Below are the code and all the weights of a small trained network. Each question names an input and a class and asks about switching units off, where a switched-off unit gives its printed mean instead of its output.

import numpy as np


def w(rows, s, z=0):
    codes = np.array(rows[::2]) - 128.0
    scale = np.full(codes.shape[1], s)
    scale[-1] = z or s
    return codes * scale


def norm(h):
    return h / np.sqrt((h * h).mean(-1, keepdims=True) + 1e-5)


def f(y):
    return np.maximum(y, 0)


def log_softmax(a):
    a = a - a.max(-1, keepdims=True)
    return a - np.log(np.exp(a).sum(-1, keepdims=True))


def net(x, mask):
    res = np.array(x, float).reshape(1, 3) / 4 @ E
    u = 0
    for l in range(2):
        y = f(norm(res) @ A[l][:, :-1].T + A[l][:, -1])
        res = res + np.where(mask[u : u + 8], y, B[l][:, -1]) @ B[l][:, :-1]
        u += 8
    return log_softmax(norm(res)[-1] @ U[:, :-1].T + U[:, -1])


A, B = {}, {}
E = w([
[134,167,163,42,141],'x0',
[84,136,184,152,198],'x1',
[254,149,183,190,144],'x2',
],0.0095)
A[0] = w([
[245,135,158,196,145,107],'L0N1',
[148,56,84,228,107,136],'L0N2',
[163,124,77,86,129,29],'L0N3',
[117,164,152,156,211,91],'L0N4',
[216,150,81,112,87,110],'L0N5',
[186,152,163,7,135,4],'L0N6',
[92,116,112,106,143,140],'L0N7',
[150,130,133,87,154,19],'L0N8',
],0.014,0.0039)
B[0] = w([
[178,118,85,59,131,251],'L0N1',
[59,243,171,138,152,217],'L0N2',
[148,55,189,152,105,149],'L0N3',
[108,63,188,161,105,181],'L0N4',
[106,52,188,169,122,203],'L0N5',
[57,253,107,185,136,188],'L0N6',
[175,115,110,186,119,168],'L0N7',
[120,177,126,137,137,138],'L0N8',
],0.016,0.011)
A[1] = w([
[157,81,93,168,133,116],'L1N1',
[56,119,88,85,32,166],'L1N2',
[39,67,66,118,244,194],'L1N3',
[128,132,65,248,146,163],'L1N4',
[152,63,165,108,88,72],'L1N5',
[112,105,218,89,108,251],'L1N6',
[183,127,49,60,95,165],'L1N7',
[36,98,130,20,124,120],'L1N8',
],0.014,0.0032)
B[1] = w([
[86,156,125,87,119,153],'L1N1',
[218,109,217,176,130,206],'L1N2',
[246,167,199,163,79,203],'L1N3',
[96,103,70,16,160,230],'L1N4',
[72,171,156,127,165,190],'L1N5',
[86,54,80,149,62,254],'L1N6',
[144,107,127,48,119,177],'L1N7',
[60,116,41,45,178,163],'L1N8',
],0.013,0.0073)
U = w([
[107,229,155,140,115,207],'0',
[223,116,163,45,101,164],'1',
[102,48,180,172,64,159],'2',
[80,122,75,77,134,201],'3',
[180,73,4,204,211,14],'4',
[167,93,42,192,163,2],'5',
[166,99,39,192,146,7],'6',
],0.015,0.0051)

Each question gives the input, the list of numbers given to net, and the class t.
The units are the neurons (one row each of A and B). Each row of codes is followed by its name. A weight is (code - 128) times the scale printed after its matrix; where a second scale follows, it is the last column's (A, B and U).
mask holds one flag per neuron, layer by layer. A switched-off neuron (its flag False) gives its mean, the last column of its row in B, instead of its output. The means were averaged over made-up inputs and are rounded, as every weight is.
A unit's drop is (log p(t) with every unit on - log p(t) with that unit switched off) / (log p(t) with every unit on - log p(t) with every unit switched off).
The circuit of an input: a set's keep is (log p(t) with only the set's units on - log p(t) with every unit switched off) / (log p(t) with every unit on - log p(t) with every unit switched off). Starting from the 12 units with the biggest drops (on a tie, the unit counted first), units are removed one at a time, each time the one whose removal leaves the highest keep (on an exact tie, the one counted first), for as long as the keep stays at least 0.8.
circuit, biggest first: the units of the circuit, biggest drop first
k most important neurons: the k neurons with the biggest drops, biggest first
top k neurons in layer l: the k neurons of layer l with the biggest drops, biggest first
input [-6,-5,7], class 1: circuit, biggest first	[L0N1]
input [-7,-7,-5], class 0: top 2 neurons in layer 0	[L0N2 L0N4]
input [8,-8,-2], class 0: 4 most important neurons	[L0N6 L0N4 L1N6 L0N8]
input [7,8,-7], class 2: 3 most important neurons	[L0N1 L0N2 L1N3]
input [6,-8,-4], class 2: 4 most important neurons	[L0N3 L0N1 L0N2 L1N2]
input [6,4,-8], class 1: top 2 neurons in layer 1	[L1N3 L1N2]
input [-7,4,4], class 0: top 2 neurons in layer 0	[L0N2 L0N5]
input [-3,8,8], class 1: 3 most important neurons	[L0N1 L0N5 L0N3]
input [-2,5,7], class 1: 2 most important neurons	[L0N1 L0N5]
input [-5,4,-7], class 1: circuit, biggest first	[L1N3 L0N6]
input [-1,8,-5], class 2: 2 most important neurons	[L0N4 L0N1]
input [-5,7,-8], class 1: 2 most important neurons	[L1N3 L0N5]
input [5,-3,-8], class 1: top 2 neurons in layer 1	[L1N2 L1N8]
input [-4,-7,-4], class 2: 3 most important neurons	[L0N6 L1N2 L0N1]
input [-1,2,2], class 3: top 3 neurons in layer 0	[L0N1 L0N4 L0N7]
input [6,1,-4], class 0: circuit, biggest first	[L0N6]
input [3,8,-5], class 2: 3 most important neurons	[L0N1 L0N4 L1N3]
input [-4,5,5], class 1: 4 most important neurons	[L0N1 L0N5 L0N6 L0N3]
input [-4,-4,3], class 0: 2 most important neurons	[L0N2 L0N4]
input [3,-8,-7], class 2: top 4 neurons in layer 1	[L1N2 L1N4 L1N3 L1N5]
input [3,0,3], class 3: top neuron in layer 0	[L0N2]
